Below is a small trained network, with its code and all its weights. Each question gives an input and a target symbol and asks what happens when units are switched off, that is, made to give their printed mean instead of their output.

import numpy as np


def w(rows, s, z=0):
    codes = np.array(rows[::2]) - 128.0
    scale = np.full(codes.shape[1], s)
    scale[-1] = z or s
    return codes * scale


def norm(h):
    return h / np.sqrt((h * h).mean(-1, keepdims=True) + 1e-5)


def f(y):
    return y / 2 * (1 + np.tanh(0.7978845608 * (y + 0.044715 * y**3)))


def softmax(a):
    e = np.exp(a - a.max(-1, keepdims=True))
    return e / e.sum(-1, keepdims=True)


def log_softmax(a):
    a = a - a.max(-1, keepdims=True)
    return a - np.log(np.exp(a).sum(-1, keepdims=True))


def net(x, mask):
    ids = ['αδημπψ'.index(c) for c in x.split()]
    T = len(ids)
    res = E[ids] + P[:T]
    u = 0
    for l in range(2):
        q, k, v = (norm(res) @ M[l].T for M in (Q, K, V))
        z = softmax(np.where(np.tri(T) > 0, q @ k.T / 2**0.5, -1e9)) @ v
        res = res + np.where(mask[u], z, O[l][:, -1]) @ O[l][:, :-1]
        u += 1
        y = f(norm(res) @ A[l][:, :-1].T + A[l][:, -1])
        res = res + np.where(mask[u : u + 4], y, B[l][:, -1]) @ B[l][:, :-1]
        u += 4
    return log_softmax(norm(res)[-1] @ U[:, :-1].T + U[:, -1])


Q, K, V, O, A, B = {}, {}, {}, {}, {}, {}
E = w([
[109,240,201,202],'α',
[179,193,81,79],'δ',
[29,100,85,157],'η',
[144,141,149,124],'μ',
[221,1,43,171],'π',
[159,105,145,188],'ψ',
],0.019)
P = w([
[150,204,170,172],'0',
[161,195,167,146],'1',
[170,165,155,125],'2',
[160,147,167,90],'3',
[147,114,166,67],'4',
[133,78,185,49],'5',
[113,57,202,44],'6',
[97,56,255,58],'7',
],0.0077)
Q[0] = w([
[164,152,31,2],'0.h0',
[21,113,39,233],'0.h0',
],0.0092)
K[0] = w([
[119,223,2,193],'0.h0',
[149,138,220,189],'0.h0',
],0.0084)
V[0] = w([
[50,208,51,99],'0.h0',
[94,154,178,255],'0.h0',
],0.0091)
O[0] = w([
[83,182,254,83,29],'0.h0',
[25,61,35,109,253],'0.h0',
],0.0093,0.0036)
A[0] = w([
[45,146,255,31,128],'0.n0',
[137,75,22,64,170],'0.n1',
[135,113,113,209,55],'0.n2',
[222,72,153,108,3],'0.n3',
],0.0092,0.0036)
B[0] = w([
[109,107,125,210,214],'0.n0',
[64,251,132,114,255],'0.n1',
[148,155,47,115,157],'0.n2',
[131,48,30,171,158],'0.n3',
],0.011,0.0047)
Q[1] = w([
[122,128,156,11],'1.h0',
[21,120,238,74],'1.h0',
],0.011)
K[1] = w([
[102,193,221,117],'1.h0',
[126,111,214,6],'1.h0',
],0.012)
V[1] = w([
[159,183,102,253],'1.h0',
[211,29,77,60],'1.h0',
],0.0077)
O[1] = w([
[133,9,187,169,254],'1.h0',
[63,163,71,126,104],'1.h0',
],0.012,0.006)
A[1] = w([
[102,253,90,137,42],'1.n0',
[166,161,137,192,218],'1.n1',
[37,146,110,116,2],'1.n2',
[171,147,121,64,84],'1.n3',
],0.017,0.007)
B[1] = w([
[37,117,135,41,144],'1.n0',
[142,135,90,82,254],'1.n1',
[174,57,253,149,141],'1.n2',
[170,88,203,129,128],'1.n3',
],0.021,0.0093)
U = w([
[70,237,112,181,40],'α',
[30,155,104,17,102],'δ',
[200,162,118,60,253],'η',
[51,83,174,172,151],'μ',
[118,84,4,134,178],'π',
[114,234,108,187,66],'ψ',
],0.013,0.0024)

Each question gives the input, a string of symbols that net reads in full, and the target symbol t.
The units are the heads (2 rows each of Q, K, V and O) and the neurons (one row each of A and B). Each row of codes is followed by its name. A weight is (code - 128) times the scale printed after its matrix; where a second scale follows, it is the last column's (O, A, B and U).
mask holds one flag per unit, layer by layer, with each layer's heads first. A switched-off unit (its flag False) gives its mean, the last column of its rows in O or B, instead of its output. The means were averaged over made-up inputs and are rounded, as every weight is.
A unit's drop is (log p(t) with every unit on - log p(t) with that unit switched off) / (log p(t) with every unit on - log p(t) with every unit switched off).
The circuit of an input: a set's keep is (log p(t) with only the set's units on - log p(t) with every unit switched off) / (log p(t) with every unit on - log p(t) with every unit switched off). Starting from all 10 units, units are removed one at a time, each time the one whose removal leaves the highest keep (on an exact tie, the one counted first), for as long as the keep stays at least 0.8.
units of the circuit, in order: the units of the circuit, biggest drop first
k most important neurons: the k neurons with the biggest drops, biggest first
top k neurons in layer l: the k neurons of layer l with the biggest drops, biggest first
drop of u: that unit's drop, to one decimal
input π α α α, target μ: units of the circuit, in order => 1.h0; 0.h0; 1.n2
input η π α ψ α α, target π: 2 most important neurons => 0.n1; 0.n2
input η ψ μ δ π α, target δ: units of the circuit, in order => 1.h0; 1.n0
input ψ α μ, target δ: units of the circuit, in order => 0.n1; 1.n0
input α α α, target μ: most important neuron => 0.n1
input π μ π μ α ψ μ, target π: units of the circuit, in order => 0.h0; 0.n3
input π η α π α η η μ, target μ: 2 most important neurons => 0.n0; 0.n2
input α π α δ η α δ α, target ψ: 3 most important neurons => 0.n0; 0.n1; 1.n0
input π π α ψ α μ δ α, target η: units of the circuit, in order => 0.h0; 1.n1
input η α α η δ π μ μ, target π: 3 most important neurons => 0.n1; 0.n0; 0.n3
input ψ η η μ, target μ: top 2 neurons in layer 0 => 0.n0; 0.n1
input μ π η α δ α δ α, target ψ: top 2 neurons in layer 0 => 0.n0; 0.n1
input π α π α, target δ: 2 most important neurons => 1.n0; 0.n0
input δ α α η μ α, target η: most important neuron => 1.n1
input δ π α η η δ μ, target η: drop of 1.n1 => 0.8
input η α η η, target μ: drop of 1.n2 => 0.5
input α δ α α η δ α ψ, target π: drop of 0.h0 => 0.2
